Every row comes from one small tree of marks. Brackets hold a mark, then the marks that hang from it, in the order of their numbers. Every link used is in the known rows. Which tree was each row made from?
Known rows:
{K497 K341 {K370 K696}}: [-236 -147  176  106  -10  154  132  -22  130 -217  176 -231  -42   90
  -44 -168 -172   74  -89   -8  150 -132 -206 -103   12  -27  -54  144
   18 -107  331   79  -96  -39  -18  139  -51  -89 -126  -81  174   12
    2   59   93  211   66   -1  -61   61  -22   23  -44   -2 -102  -21]
{K557 {K370 K425 {K696 K722}}}: [ -87  -40  -53  151  -85  110   29  -18   78  121   33  119  -32  -26
  132 -138 -132  119  -68 -125    2  222 -129  -61  -64   61   -6  165
   74    1  381   -7  -41   27   88   74  -54 -202 -117  -60  127  -45
  -58   91  135   14   44  -13   57 -163  -47  -14  -71    7 -215  -18]
{K416 K341 K425 K696 K722}: [-106   73  197  219 -257  204 -382   12   35  253  344   35   14   78
  132    2  -89   26  -10  209   56   53 -101 -219 -113 -404    8 -166
  -30    1  445 -116 -143   37  -44  -92 -191 -307   25 -263  234   -8
   56  134 -144  497  -15  -32 -114  377  192 -267  -21   56  217   40]
{K341 K299 K425 {K484 {K497 K370 {K443 K118}}}}: [  -6  306 -199   35   16 -144  321   15 -351 -336   75 -389  -45  -47
  127 -194   -1  -45  277  149  326  221  141  111  247   35  -87   70
  -19 -220  222 -206 -244 -107   93  -54   26  380 -427  -27  373  -21
 -215 -215  -42  255  154   19   49  666   36 -284  160   -1 -147   82]
{K118 {K416 {K341 {K299 K30}} K425 K696}}: [  82   48  110  165 -130  178 -514   42 -176  202  306   13   19  147
   88   16  -33   19   32  146   63 -289  -14  -52   71   -8  105 -205
    5  -70  132 -155  -27 -109   -1  -63   35 -198  211 -266  175   35
  -25   58 -243  323   48   11 -124  413  174  -90  105  398  -15   20]
{K416 K341 K425 {K557 K370} {K722 K497}}: [ 276  330   -5  232 -268  197   30   38   39  205  194  112   60 -137
   87   16 -319    8 -125  269  371  156 -227 -161 -131 -201   28 -128
 -119   85  367 -181 -340    7 -232 -100 -197 -290  127 -310  307   34
  104   90  -76  156   53   38 -128  411  166 -249   70   54  173  116]
{K564 K484 {K696 K370}}: [  20   83  -28 -140  175  -82  312   25   67 -185  -47  214   67   90
   31   40 -159  182 -196   93  156  -71    5   15   -5 -160   40 -127
 -151  -35 -118   96 -164  -45  380  -49 -143  -57  -34 -128  -95  -64
 -125   70   19   56  -83  -44  -68   -8   76  -72  -50   22 -204  -40]
{K557 {K370 K696} {K416 {K341 K425}}}: [ 103   90  -85   19  -99  214   92  -10  -60  159  131  -25  -97 -163
  198 -148 -231  155  -55  -18  101  122  -73 -151 -152   49   32   72
 -113  -24  338 -178  -92   41  240   47  -65 -145  154 -171  297  -20
  -10  -65   59   11  113   10   23 -197   -1  -95    9  240 -285   -9]
{K341 {K299 K722} K425 K484}: [ 238  380  -21  -48   -5    4  226   -1 -187 -122 -110 -140  -27    9
  151  -48  211   54  126   21   43  -71  253  143  222  -77  -64  -44
   17   -2   84 -191  -96 -130  -68 -392  144  210 -209  -56  -97  -32
 -203 -154  -13  227   90  -18   -2  400   23 -228  149  147 -219   92]
{K722 {K497 K30 K370}}: [ 146 -164  -21  178  -22  -16  306   -4  156 -123  101 -115  -91  -48
 -303 -118 -259   50   65   94    3   33 -214  -32   80 -123   14   98
   12   21  238   56 -215 -131  -56  105  -97   40 -219  -48   58   73
   95   -5  149   97   46   34  -16  300   31   41  -37  -55  105  -30]
{K30 {K497 {K341 K425} K443}}: [-282  -50  -57 -130   26   42  -13   -3 -104 -167  174 -183 -118 -101
 -145 -199 -214  -45   76  -28  109  211   29 -106   56 -122  -92   95
 -193 -114  138  -12 -313 -110  116  145 -133  237 -255 -184  281   42
    0  -15   -1  155   -9  -24   17  259  -57  -72   58   -8   21   81]
{K696 K370 K557 K722}: [  95   42 -115  137   12 -223 -207   18   56 -117   72  164  -16  187
  257   11 -221   98 -265  -74  -62  -90   74 -132  170   30 -188  -31
 -214  -57  367  -21 -175   93 -281   78  -79 -229 -172  -19 -113   75
 -181   49   81  403 -108  -45  -31 -144  -77  -89  -16 -240    7   32]
{K30 {K484 {K497 {K341 K425} {K370 K696} K443}}}: [-357   31  -57  -26   15  -50  260  -23  176 -236  199 -351 -106   27
  -59 -130 -261  119  130   69  338  385 -136 -101    8 -330   43   97
  -63 -219  354  -23 -225 -198  300  187 -112  220 -241 -134  416   85
   11    7   27  237   57  -19  -29  320   53 -240   19   35 -170  115]
{K118 {K416 K425 {K557 K370 K497} {K696 K722}}}: [ 295  101  -41   95  -84   81 -271   30  -48   86  161  371   52  128
  347  -54 -192   17  -37   62  303  -69  -72 -168 -123  427  -54 -155
  -28   21  203 -267 -114 -190   63  134 -177 -268   90 -185  194   61
  -30  250 -156  232  -55  -22  -44   22  114 -162  -10  146 -125   41]
{K118 {K416 K557 K722} {K443 K341}}: [ 248  327   56   44  -87   -2 -251   -1   67  158  108  189   79  118
   10  -11  -70   46   64  185  194 -368   -7   94   66  218 -125  -26
  -56 -123  118 -283 -127  -53 -350  105 -201   30  273 -228   98   54
   49  106 -153  217   37  132 -175  257   46  -50   64  218 -186  168]
{K341 {K299 K30 K425 K722} {K484 K497}}: [ -66  232  -14  212  104 -121 -134   14 -111  -98    0 -391 -138  -26
  -86   48  257   35  259  193   30  189  206   44   52   59  137  -10
  115    5 -183 -268   15 -332   27 -215  382  131  -64  -23   10  123
 -183  -94  -28  158  107  -29  -74  256  108 -214  228  268 -245   78]
{K497 K341 K370 K443}: [-386 -144  167  104  116   37  138    7   40 -301  274 -227  -28    6
 -212 -140 -385 -154   83   -8  156    5 -178  -92  114  106 -162  159
   67 -176  210  105 -247  -12    9  213 -165 -130 -338 -134  208   56
   36   -8  101  183   71   28  -21  282   20  -57   18    6   15   56]
{K564 {K416 K425 K696 {K722 {K497 K341}}} K484}: [ 114  163  191    0 -104  201  460   17  188 -215  209  221   63  346
  -51   46 -247   70 -247  274  364   30 -184 -182 -303 -695  178 -204
 -167  -18  143   44 -300 -322  124 -137 -270 -151 -141 -386  -18  -58
   54  105   13  188   24  -11 -111  422  356 -190   -3  107  -58   35]
{K341 {K299 {K696 K557}} K425 K484}: [ 476  290 -133  -31  -60   80  160   19 -249 -204  -42 -176  -80   83
  254   51   84  115  -19  123   62 -131  282  107  186  -93   11 -168
 -103  -99  284 -154 -216  -47 -245 -305   90  364 -275   21 -185  -89
 -283 -141  -90  211   32  -52   15  561  -46  -82  117   61 -244    2]
{K299 {K722 K425 K497}}: [ 262  -36   67   92 -117  -86  224  -17  193  -33  -88   -8 -111 -210
 -362  105  187  144  -36  -68  -24  101  -41   18   63 -194 -102  -43
 -112  105 -104  -28 -165 -143 -156  -60    6  -75 -133 -167   31   67
   48   23  197 -152  -51  -10  -97  265   99  -53   46   56   23   35]
{K484 {K497 K30 {K370 K425 {K696 K416}}}}: [-104  -50  -65  225   -4 -143  129  -26  295   33  235 -314 -110  -63
   26 -188 -300  281  110  114  -46  138 -245 -152  -32 -149  135  133
  165 -166  386  -12 -103 -169  -89  292    2  195 -280  -29  228   41
    8  119   95  277   97   10    8  202   31  -44  -42  -20 -192  -80]
{K370 {K30 K341 K497} K425 {K696 K722}}: [ -11 -158  -34   45 -237  -12 -507  -36   46  183  106  298  -38 -118
  -80 -271   86  382   41   -7   24  444 -141   51  -43 -799  154  215
  -70  -36  411   22 -250 -229  -57   27  -52  170   71   -8  116   33
  -61  263   -9  266   54   -3  -18 -116    6   92  -37   12  -59   23]
{K30 {K497 K341 {K443 K118} K484}}: [-602  -46  -26 -155  152  167   81    2 -156 -346  233 -195   23 -141
 -261 -117 -205  -94  158   17  158  192 -179  -96   23 -186  -67  274
 -164  -72  130  -35 -415 -114  239  216 -153  144 -150 -226  425   54
   -1 -110   36  106  -10   18   73   49  -92  -57   -3 -112  -52    7]
{K416 K425 {K696 K370} {K722 {K497 K341 K484}}}: [ -28   75  236  107 -169  130   90    5  191 -167  392   17   23  206
   -4  -41 -231   96 -125  146  186 -176 -229 -299 -188 -575  -95 -135
 -237  -18  477  -69 -351  -92  -62  -44 -227 -140 -199 -235  206   20
   68   88  -75  617 -120  -64 -122  378  154 -248 -109    0  -14  -17]
{K118 {K416 K557 K722}}: [ 280  290  -51   31  -61  -42  -36   30  180  112  106  184   80 -124
  125  -36  -65    6  -56  208  227 -122  -83  -30  114   57   25 -150
   61  -88   56 -217  -63  -62 -234   -2 -169  -85  186 -208   21   25
   69   87  -97  206   59  109 -117  146  -14  -60   70   47  -67  117]
{K497 K30 K341 K370 {K443 K118} K484}: [-762 -105  228  135  278  225  325   11   70 -394  384 -409   41  -47
 -323 -174 -549 -111  317   17  129 -101 -317  -85  186 -135 -132  312
   92 -127  400   37 -471 -131  213  261 -298  -16 -390 -222  454   76
   21 -204  184  220  132   82  109  188  -38  -57  -46 -142  -60  -17]
{K497 {K341 K425} {K370 K30} K484}: [  20   86  296   59   46  172  171   -6  179 -476  207 -192   65  263
  -39 -108 -275  123  170 -106  212 -200 -120  -26  111 -410 -101  194
  -64 -158  291   -1 -336 -158 -192  -60  -72  198 -138 -127  260    4
    4    1   20  328   85    8   12  136   99  -98  -40   12 -150  -10]
{K722 {K497 {K30 {K341 K425}} {K370 K696} K484}}: [ 163 -147   55   47 -113  186  394  -27  115 -230  186 -191 -109  -62
 -275 -269 -220  313  123   51   -4  -15 -294    2   54 -717   77   69
  -24   -1  416   41 -320 -186  -32   63 -230  369 -175  -23  143   61
   50  -28  163  117   57   67   -3  335   73   50  -53  -10  -54    1]
{K443 K118 {K341 {K299 {K696 K416 K557}} K425}}: [-223  142 -197  140   41  114  127  -29 -521 -103   51   20  -70  121
  143   87   56  142 -151  -71 -118 -383  122  128  138  -25 -120 -109
 -252  -43  300 -144 -348   45 -206   31  108  286 -145 -126  285 -113
 -273 -172  -62  -32  -10   30   -7  245  -82   83   98   61 -304   40]
{K497 K30 {K443 K341} K484}: [-395  -79  212  -34  142  236   95  -10   44  -52  274 -238   25 -119
 -261 -115 -386   37  301   72 -155 -132 -134   58   80 -340    0  152
  121  -10  249   40 -288   17  117  120 -268  162 -243 -171  286   84
   49 -156   53   87   73   90  106  171    9   30  -52   21  -61   24]
{K341 {K299 K30 K696} K484}: [ 149  134    7   99   38   54   15   26 -212  -42  -32 -104  -58   48
   29   83  181  -18   37  204   -4  -24  158   81   48   25  149 -128
  121  -74   83 -127  -84 -120  149 -295  172   96  -78  -31 -233  -10
 -159 -172 -106  152  114    1   11  367   16  -61   76  251 -173  -30]
{K722 K425 {K497 K30 {K341 K484} {K370 K696}}}: [ 330  -81  209  196 -162   87  591  -38  324 -249  135 -297 -178  -68
 -339 -260 -166  270   87   83  202   47 -183  -83   94 -424   16   96
 -116  -13  485    5 -337 -182   -3   47  -73   83 -294 -168  183   86
   -1  -55  249  187   93  -37  -50  558   -4   23  -50   -7   23  -94]
{K722 K425 {K497 {K370 {K696 K557}}}}: [ 566 -214   36  174 -300   -5  341  -22  247 -231   74  -55 -163 -167
 -196  -75 -118  272 -105   21  127  149 -191   63  138 -301  -13   35
 -297  -13  309   -6 -202   13 -437  185 -106   35 -210  -69  120   18
   -3   89  209  -56    4  -26  -74  481   42  107  -13 -116  106  -34]
{K30 K484 {K497 {K443 {K118 {K416 K722}}}}}: [-405   80 -351  -72   35 -100  172  -10  -57    5  163  267   -6 -268
 -240  -87  -63 -109  225  185  262  645 -170  -11  162 -296   74  224
 -197  -86  194 -221 -281 -147  392  212 -126   62   72 -303  321   93
   79  -13   -4  215   21   48  -26  111  -82  -96   46  -67  -39  137]
{K299 {K696 {K370 {K30 K484}} K557}}: [ 154   79  -36   81   -7 -118 -163   16  173   15   63  207  -52   80
  110  193 -186  230 -115  103  146   33   32   -5   25 -298   50   27
 -226  -96  309  -18 -254 -103  -84  -65   22  -35    7   -5 -111   15
  -82  100  -54  319  -95  -80  -64  -75   21   -6  -52  -17 -210  -56]
{K696 K416 {K722 K425}}: [ 127   50  -52  190   10 -300  252  -35  154  -55    2  304 -103  169
   68  -42   32  186 -164 -220 -168  118   29 -161  130 -179  -59 -133
  -59 -114  233  -58 -169   24 -130  114   30  -18 -192 -133  -69   69
 -103   57  186  131  -55  -19  -17  135  -14  -67  -39  -55   77   16]
{K564 K30 K484 K696}: [  -4  131 -112 -294  258  102  502    9  206 -143 -119  205   37  171
 -144   87 -136  187 -162  160   88  -49  -29  127  -77 -181  207 -128
  -77   67 -250  145 -145 -243  586  -32 -232   64  -25 -135 -188  -69
  -57   -4   39  -67   -3   19  -45   20  201  -49  -27   74  -24  -19]
{K722 K425 {K497 K370 K443}}: [ 303 -206   69  174 -160 -124  432   -1  150 -251  116  -24 -148 -231
 -427 -117 -180   25   92  -13  152  308 -171   55  183 -197  -94   42
 -144  -96  118   43 -288   11 -172  195 -169   35 -389 -132  205   57
   81   15  206  -82   31   18  -40  654  114   18   11  -18  198   37]
{K497 K30 {K370 K696} {K443 {K341 K425}} K484}: [-332 -186  300   96   20  316  262  -30  140 -167  339 -343  -70 -106
 -147 -333 -491  170  312   21  -53 -127 -208  103  245 -437  -46  235
   84 -152  561   13 -293   35   42  192 -313  286 -441 -177  462   39
   11  -78  132  268  164  111  105  348   65   34  -82  -19 -136   47]
{K443 {K118 {K416 K425}} {K341 K484}}: [ -77  147   39  173  -20  178   48  -32 -339  -12   65  109  170  110
  -21  -40  163   -9  242   47  248 -307    1   95  236    8 -155  131
 -139  -28   82 -231 -110  -44  188    5  283   13  147 -183  467   40
 -161  -31 -102  142   78   79  -44   58   95   58   90  100 -300   17]
{K299 K30 K425 {K696 K370} {K722 K497}}: [-179 -221  161  484   80  -67 -188   25  135   21   26  -43 -302  -73
 -406  155   97   72  -50  -39 -104  -46   34 -110   28   51  -50  -74
  -52  -30 -151  -86 -133 -278   62  -67  299 -155 -146 -108  -22  122
  -54  111  137  113  -74  -16 -169  -33  205   51   61  261 -259   12]
{K370 K425 {K696 {K557 {K30 K341 K484} K497}}}: [ 159 -212  -12  -68 -232  186 -211  -42  -45  -13  109  216   39 -219
    6   21 -161  319  251    6  108  359 -113  166 -264 -359  241   61
 -231  150  336 -171 -111 -201  -31  197  -93   81  259   35   46   62
  -69   47  -43 -137   14 -101   11 -232  -20  145    3  103 -162   18]
{K341 {K299 K696 K722} K425 {K484 {K497 K443}}}: [  48  309 -118  -64   62 -119   89   21 -172  -88  -24 -471 -134 -145
   40   64  239   66  116  176  106   99  284   16  121    2  -69 -122
  189 -209   60 -155 -229 -239  112 -295   66  360 -504  -97   49   14
 -196 -121  -40  250   44   -5  -31  655   98 -325  170  199 -353   79]
{K557 {K30 K497} K370 {K564 {K416 K341} K696}}: [  23  -61 -224 -135   59  354  120   18 -244 -111   46  346   -4  127
    3  -22 -243  117  -12  204  166  385   42   22 -334  636  165  217
 -224  210   70 -224 -151 -100  634  248 -115 -382  429 -370   58   87
   57   -1  128 -270  -12 -106   13 -184   41 -141  111  229  -32    0]
{K30 {K341 {K299 K425 K696 K722}}}: [-286   18  -79  134   93   37 -136    2 -302    5   20  -60 -144  -50
 -316   71  335  111  -18   46 -135  -15   51   51  -11 -249   76 -144
  122   83 -104   13 -165 -242  -93 -150  158  189  -43   48 -172   41
 -114    1   22  -53  -51    2 -160  169   34   63  168  267 -270  118]
{K30 {K341 K299 K425} {K484 K497}}: [ -45  354 -427 -187  -26 -167  166  -17 -320  -96   -5  -85  -33  108
  -27   -8  177  215   71  127  130  372   56   60 -100 -643  214 -206
 -130   49   89  -70 -215 -272  171  -98   -6  536  118   47   70   54
  -63 -156 -152    5  -15  -24  -69  345   -7 -239  161  172 -167  203]
{K722 K425 {K497 K30}}: [ 353  -84   23  109 -140  -51  347  -11  228   24    7  -81 -152 -181
 -367  -56  -48  194   52   19  -17  111  -56    3   35 -374   53  -85
 -151  102  125   12 -244 -132  -77   42 -124  139 -165 -113   89   67
   74  -74  168 -135   -1  -20  -16  413    5   73  -19  -16  167  -48]
{K564 {K416 K425 K722} K557}: [   4  291   78  -10  -51  203  467   22  196   12  121  206   66  133
  251  114 -182 -137  -95  179   59   96  -97   68  -44 -464  160   15
 -109  -81   38    3 -180 -166 -262 -126 -103  -27  -79 -231 -114  -92
   38   54  -14  261  172   60  -76  167  283  -57  121 -119   91  143]
{K30 {K497 K341 K370 K484}}: [-184  -28  -29  -55  102  137  207  -12   12 -522  207 -182   41  133
 -232 -123 -229   -5   54   49   78  114 -269 -167   27 -197  -11  258
 -116  -37  204   28 -330 -116  -55  171  -38  164 -104 -167  162   76
   70    8   47  308  -23   -5   -2   90  -60  -81  -40 -103  -67    2]
{K564 {K416 K722} K484 {K557 {K370 K425} K497}}: [ 198  331  -98 -154   36  239  865   24   77 -220   45  434   92  -11
  147  129 -339 -152   21  139  183  367 -146   27 -446 -296  256  125
  -77   56  -74   -1 -259 -250  -56 -101 -255 -116  -15 -355 -153 -162
   41  -29   78 -147  139  -14  -21 -182  231  -35   47   11 -209   79]
{K370 K30 {K696 {K416 K341 K425} K557 K722}}: [ 182  -37  175  224 -202   -3 -481  -19  237  231  243  205  -32  118
  405  -26 -224  396 -169  -29   56  -63  -37 -107   98 -537   46   64
 -124 -206  643  -92 -206  -10 -412   17   31 -153   10 -139  135   70
 -189  305   11  463   39  -42  -70   25  141   -3  -25  -32   64  -65]
{K722 K425 {K497 {K30 K341 K484} K443}}: [  65  -84  -61   16 -108 -104  432  -23  135   35  126   78 -176 -285
 -583 -111 -188  213  227   82   71  508 -170   60   33 -822  157  -63
 -171   93  211   47 -427 -221  219  123 -275  210 -133 -121  107  148
  108 -111  173 -177    4    2  -26  555   35    9   28   77  178   96]

Which tree is each row?
[  92   -1  269  150 -199   65 -289  -23  189  330  214  135  -33   -5
  266  -95 -116  339  -16   15  149  -81  -74  -49  -36 -525  136   89
  -38 -188  387  -66  -76  -38 -147  -42  115  -19  129 -114  240   14
  -57  259  -64  321   83  -32  -80   54  203   47  -40  166   -4 -111] | {K370 K30 {K696 {K416 K341 K425}}}
[ 101  165  153  -34  -87  205  -89   28  200    0  277   49   -5 -140
  203  -95 -295   88  125  319   73   50 -167 -126 -309 -217  134 -180
   50  138  400 -257 -267 -168  -58    9 -544  -27    4 -179   88    3
   96   18 -140  371   15  -14   42  154    6 -236 -122  -49   99    6] | {K416 {K557 {K497 K30 K484}} K696 K722}
[-436  -28   96  -53  125  135  143   17  -88 -210  159 -104   68 -184
 -119  -35 -170 -103  243  -26  119   73 -132   69  116 -129  -80  181
    1 -110   63  -57 -224   21  191  119 -181   51 -181 -104  345   -4
  -36 -138   60  -37   53   69  117   60   23  -37  -21  -92  -57   -1] | {K497 {K443 K118} K484}
[ 162  104 -134  203  -92 -106   54   -1 -152  -11  136  177  -26  227
   63   -2   -7  107 -250  -60  -50  -53  -58 -191   66 -367   10 -195
  -63 -106  401  -34 -321   -3 -260  -75  128    8 -146 -214   58   98
 -140   76   -2  332  -22  -15 -116  474  116 -113   54  129  133   37] | {K696 {K416 {K341 K299} K425} {K722 K497}}
[ 111   66   -9  202  -43 -298   65    3  125  -63  -19  220  -62  139
   46  -81   35  135 -187 -178  -16   63   99 -125  164 -149 -175 -115
 -185  -59  253   -7 -170   70  -55   26  -48 -133 -205 -102   18   78
 -105    3  139  310  -83  -47  -46   17  -24 -102  -55 -124   58   35] | {K696 K370 {K722 K425}}
[  17 -222   60  206   45   57  -83   19  112 -142   10    9  -85  123
 -242  183   84   50 -136  -19 -160   19  -74 -133  -10 -206   22 -141
   92 -107  130  -12 -250 -165  158  -81  -23  -29 -148 -160  -91  100
  -26   -8   75   82  -19   61    5   92  113  -31  -69   85  -53  -19] | {K299 K30 {K696 {K722 {K497 K484}}}}
[-133 -260   54   89    0   75   45  -14 -262 -227  180  -17  -24 -152
 -193 -112 -149 -158  224   17   28  107 -106   33  -77  195 -174  146
   -1    3  122  -21 -177   78  -27  266 -163   18 -196 -109  322   81
   21   21   -7   51   59    3   -4   95   87   57   -6   58   -3   37] | {K557 {K497 K370 {K443 K341}}}
[  78 -225  160   38 -125   48  244  -14  368  -39  129 -119 -153 -219
 -233 -197 -117  270   20  -41  -14  193 -136  -28  120 -604   34   13
    0  -97  460   20 -295  -64   47   92 -318  123 -394 -179  193  105
  -13   -9  252   98   39   28   49  365   14   27 -112  -91  100  -24] | {K370 {K696 {K722 K425 {K497 K30 K443 K484}}}}
[ 177  -38 -131   60  -23  183  121   10  143   93  195  444   62 -158
  -12  -31 -186  127  166  224  180  340 -129   27 -307  128   41  213
 -127  100  296 -319 -188  -31  201  126 -173 -357  220 -229   72  -36
   57  108   53  -97  156  -54   55 -110  -20 -133   34  219 -349  -11] | {K557 {K370 K30 K425} {K416 K722} {K564 K696}}
[-159  193 -179   43   11  134   79  -18 -535  -55   20   22   57   65
    0  -76  229   13   53  -84   72 -434  119  218  247   74 -150  -31
 -175  -11   55 -184 -157   -8   -5   -8  106  249   93 -198  474  -60
 -162 -199 -122  -43   69   94  -47  155  -65  103  146  183 -313  104] | {K443 {K118 K416} {K341 K299 K425}}
[-386  -72   70  130  181  113  234   17 -110 -310  381 -264  -74  -97
 -406 -280 -391   26  402  130  -51  117 -225   95  201 -502  137  139
  174  -43  274   50 -366 -145 -103  146 -208  347 -341   13   86  109
   -9 -134  116  172  120   71   23  483   19   48   78   68  -46  103] | {K497 {K30 {K341 {K299 K425}}} K370 K443 K484}
[ 258  439  101  -67   26  175  241   66   70 -150   -5  213  115  176
  148   28 -354   94 -217  227  380    0  -77   -1 -119 -317  284 -163
  -40  -36  -99   44 -214 -162   17 -179 -182 -134  205 -326  -39  -49
  -33    9  -23  -43  119   69  -44   96  262 -145   78  145  -44   90] | {K564 {K416 K341 K557} K484}
[  14 -315   45 -118   49  197  -67   -3  -26  -82   -7  241   64   61
  -35   61  -21  149  167   61  114  -14  158  188 -150  476   50    7
 -114  100   19 -233   48  -47  437  172  -54 -212  235 -103  -33   77
  -23   -2   48 -319  -43  -89   29  -76  -36  -22   35  149    6   19] | {K557 K30 {K564 K696}}
[-276  -41   72  253   34  154 -176  -11 -325  -27   88  -68  -88  102
 -187  -33   77   -5  107   14 -148 -136   94  190   40  -58  107  -46
  -80   99  -40  -95  -36  -22 -108  -20  231  135   86  -59  183   34
 -107 -118  -97  -75   92   25  -52  123   18  140  132  286 -113  111] | {K443 {K341 {K299 K30 K425}}}
[ -68  204  -65  145  -30  144 -108   25  -99   92  136  272   48  -59
  177  -89 -248   32   72   28  296  -91 -183   30   18  438  -17   56
  -62   14  103 -229 -130 -141  153  169  -99 -291  183 -156  379 -117
  -31   59  -80  -43   14   56   24  -45  -25  -65   12  118 -270    8] | {K443 {K118 {K416 {K557 {K370 K425}} K696}}}
[-271 -170   98  316   34   37 -295    0 -147   26  116   35 -163   23
 -284  -68   34   47  204  -20 -103  158    7   25  -25 -237  148  -64
  -41   72 -174  -81   -2 -194   67   72  176   53  214   70    7  106
  -48   16   16 -141   48   18  -68  -88  106  123  133  216  -10  101] | {K299 {K30 K341} K425}
[-416  -22  -40 -159   49   43  132  -46  104   32  138 -126  -17  -97
   11    8 -379  178  162   62  379  465  -67  -42 -302  160  192  197
  -15  -39  289 -150  -99 -256  711  243 -113 -147   87 -138  349  136
   88 -117   72 -160  -20  -62   11 -204  -46 -173  -21  193 -209   46] | {K557 {K30 {K484 {K497 K341 K443}}} {K370 K696}}
[ -58  152 -281    5  -11 -115  213  -18 -204  -62  -54  268  -57  138
 -242   89  300  212 -112   34  -15  378   -7   43   12 -722  190 -263
  -64   59  265   34 -351 -185  166 -137  -44  243   14  -52 -201   70
  -91 -112    5   18  -58  -20  -88  352  -58  -86   55  147  -92  162] | {K30 {K341 {K299 {K696 {K722 K425}}}} K484}
[  67  174   54  120  -71 -152  -64    3  213   60   71  337   50   48
   33  -43 -212  184  156  -31  211  216  -68   85   11 -482   94  166
 -201  -45  242  -20 -165 -111    7  -81   92  -11   89  -13   92  -12
  -16   98  -84  343   28  -72  -10 -127   63  -42  -63   83 -196  -11] | {K696 {K370 {K30 K484} K425}}
[-194   76 -118 -277  185    5  459  -58   48  -62   32  526    7   74
   99  165 -267  268   56  -13 -131  234 -100  221  -85 -329  329  -18
 -165   -1  -18  -50 -297 -296  439  111  -30   61  312  -67 -239    0
  -47    0    6  -93  -60  -11  -88 -140   25  -10   50  122    3  134] | {K564 {K557 {K30 K341 K484}} {K696 K416}}
[ 152  212  -41   22 -148  118  -58   20  -25  102  174  272  -52 -139
  339  -67 -249  -21  -51  255  206  237 -114 -150 -425  304   29 -134
  -24  182  296 -279 -153  -64   35   61 -446 -318  106 -151  109  -57
   94   77 -124  142  -35  -54  -13   15   -5 -274  -67   35   44   38] | {K416 {K557 K370 K497} K696 K722}
[-244  102 -195 -117   60 -190  101   -3   95  -34   77 -131  -34  -78
  -97   53 -120   23  174  150  204  520  -58  -37  -68 -243  136   37
   -6  -98   47  -41 -118 -153  336  118  -64  149  -67  -58  204  105
   48  -21  -40   47   -9  -15    3  182   47 -225   31   31  -58   96] | {K30 {K484 {K497 K443}}}
[-419   99 -111   57   35  149   38  -23 -525  -45    6   -4   75   23
  -61   -7  176  -31   -7    7   -1 -223   18  217   55    2  -67   47
 -134  114  101  -67 -174   58   38   -5   70   82   58  -94  375  -62
 -135 -227  -88 -109   59   55    0   55  -94   71   75   65 -132   65] | {K443 K118 {K341 K299}}
